Below are the code and all the weights of a small trained network. Each question names an input and a class and asks about switching units off, where a switched-off unit gives its printed mean instead of its output.

import numpy as np


def w(rows, s, z=0):
    codes = np.array(rows[::2]) - 128.0
    scale = np.full(codes.shape[1], s)
    scale[-1] = z or s
    return codes * scale


def f(y):
    return y / 2 * (1 + np.tanh(0.7978845608 * (y + 0.044715 * y**3)))


def log_softmax(a):
    a = a - a.max(-1, keepdims=True)
    return a - np.log(np.exp(a).sum(-1, keepdims=True))


def net(x, mask):
    res = np.array(x, float).reshape(1, 5) / 4 @ E
    y = f(res @ A[0][:, :-1].T + A[0][:, -1])
    res = res + np.where(mask, y, B[0][:, -1]) @ B[0][:, :-1]
    return log_softmax(res[-1] @ U[:, :-1].T + U[:, -1])


A, B = {}, {}
E = w([
[180,13,143,87,52,66,84,37],'x0',
[155,212,82,203,76,86,231,15],'x1',
[121,123,117,128,121,134,129,129],'x2',
[243,54,151,124,133,208,245,149],'x3',
[123,123,130,132,133,127,130,125],'x4',
],0.013)
A[0] = w([
[131,153,111,156,175,152,204,179,141],'N1',
[58,172,107,104,211,126,66,201,244],'N2',
[101,119,97,185,98,73,68,115,134],'N3',
[172,113,139,173,36,103,178,10,103],'N4',
[254,64,153,129,127,201,246,180,175],'N5',
[116,221,94,172,117,65,133,40,148],'N6',
[126,45,148,56,145,177,130,193,111],'N7',
[199,114,87,167,97,106,204,62,78],'N8',
[88,141,135,124,122,88,47,162,141],'N9',
[179,75,114,116,124,115,149,117,48],'N10',
[114,204,80,198,127,118,200,66,135],'N11',
[104,104,124,131,118,84,70,81,88],'N12',
[148,27,121,39,43,68,102,47,178],'N13',
],0.01,0.011)
B[0] = w([
[147,158,149,198,109,191,152,188,188],'N1',
[45,237,61,47,210,194,52,51,250],'N2',
[177,169,184,61,84,46,122,145,182],'N3',
[111,191,11,57,191,101,219,25,217],'N4',
[144,73,100,195,229,215,185,135,255],'N5',
[80,121,2,133,27,31,154,204,227],'N6',
[197,50,166,91,179,158,129,165,193],'N7',
[85,177,76,80,180,133,215,42,197],'N8',
[120,178,146,163,154,124,76,43,196],'N9',
[146,107,114,149,182,124,154,69,148],'N10',
[75,103,115,223,9,85,185,151,227],'N11',
[184,114,204,91,103,87,143,129,168],'N12',
[224,92,229,27,157,41,51,50,242],'N13',
],0.0084,0.022)
U = w([
[105,188,75,95,197,146,145,34,244],'0',
[150,115,149,142,181,242,118,255,150],'1',
[162,133,243,110,117,85,9,102,102],'2',
[216,8,184,121,177,129,116,129,2],'3',
[51,172,89,180,25,84,118,197,173],'4',
[130,136,118,251,89,173,234,166,20],'5',
[162,138,135,96,37,11,141,112,78],'6',
],0.0093,0.003)

Each question gives the input, the list of numbers given to net, and the class t.
The units are the neurons (one row each of A and B). Each row of codes is followed by its name. A weight is (code - 128) times the scale printed after its matrix; where a second scale follows, it is the last column's (A, B and U).
mask holds one flag per neuron, in row order. A switched-off neuron (its flag False) gives its mean, the last column of its row in B, instead of its output. The means were averaged over made-up inputs and are rounded, as every weight is.
A unit's drop is (log p(t) with every unit on - log p(t) with that unit switched off) / (log p(t) with every unit on - log p(t) with every unit switched off).
The circuit of an input: a set's keep is (log p(t) with only the set's units on - log p(t) with every unit switched off) / (log p(t) with every unit on - log p(t) with every unit switched off). Starting from the 12 units with the biggest drops (on a tie, the unit counted first), units are removed one at a time, each time the one whose removal leaves the highest keep (on an exact tie, the one counted first), for as long as the keep stays at least 0.8.
units of the circuit, in order: the units of the circuit, biggest drop first
top k neurons: the k neurons with the biggest drops, biggest first
drop when u is switched off: that unit's drop, to one decimal
input [8,-4,5,0,-5], class 2: units of the circuit, in order -> (N13)
input [1,-1,-6,1,3], class 3: units of the circuit, in order -> (N2, N4)
input [-7,-5,-3,1,1], class 1: top 2 neurons -> (N4, N1)
input [4,0,-5,0,1], class 2: top 2 neurons -> (N6, N5)
input [-4,-4,-4,1,-8], class 1: top 2 neurons -> (N4, N8)
input [0,6,1,1,5], class 5: top 3 neurons -> (N2, N11, N13)
input [0,-2,-1,1,-7], class 1: top 2 neurons -> (N4, N13)
input [6,2,7,0,2], class 6: top 3 neurons -> (N2, N13, N5)
input [1,-7,8,-2,-2], class 2: drop when N5 is switched off -> 0.3
input [0,2,1,-6,-7], class 4: drop when N13 is switched off -> 0.3
input [8,8,1,0,-1], class 6: drop when N6 is switched off -> 1.3
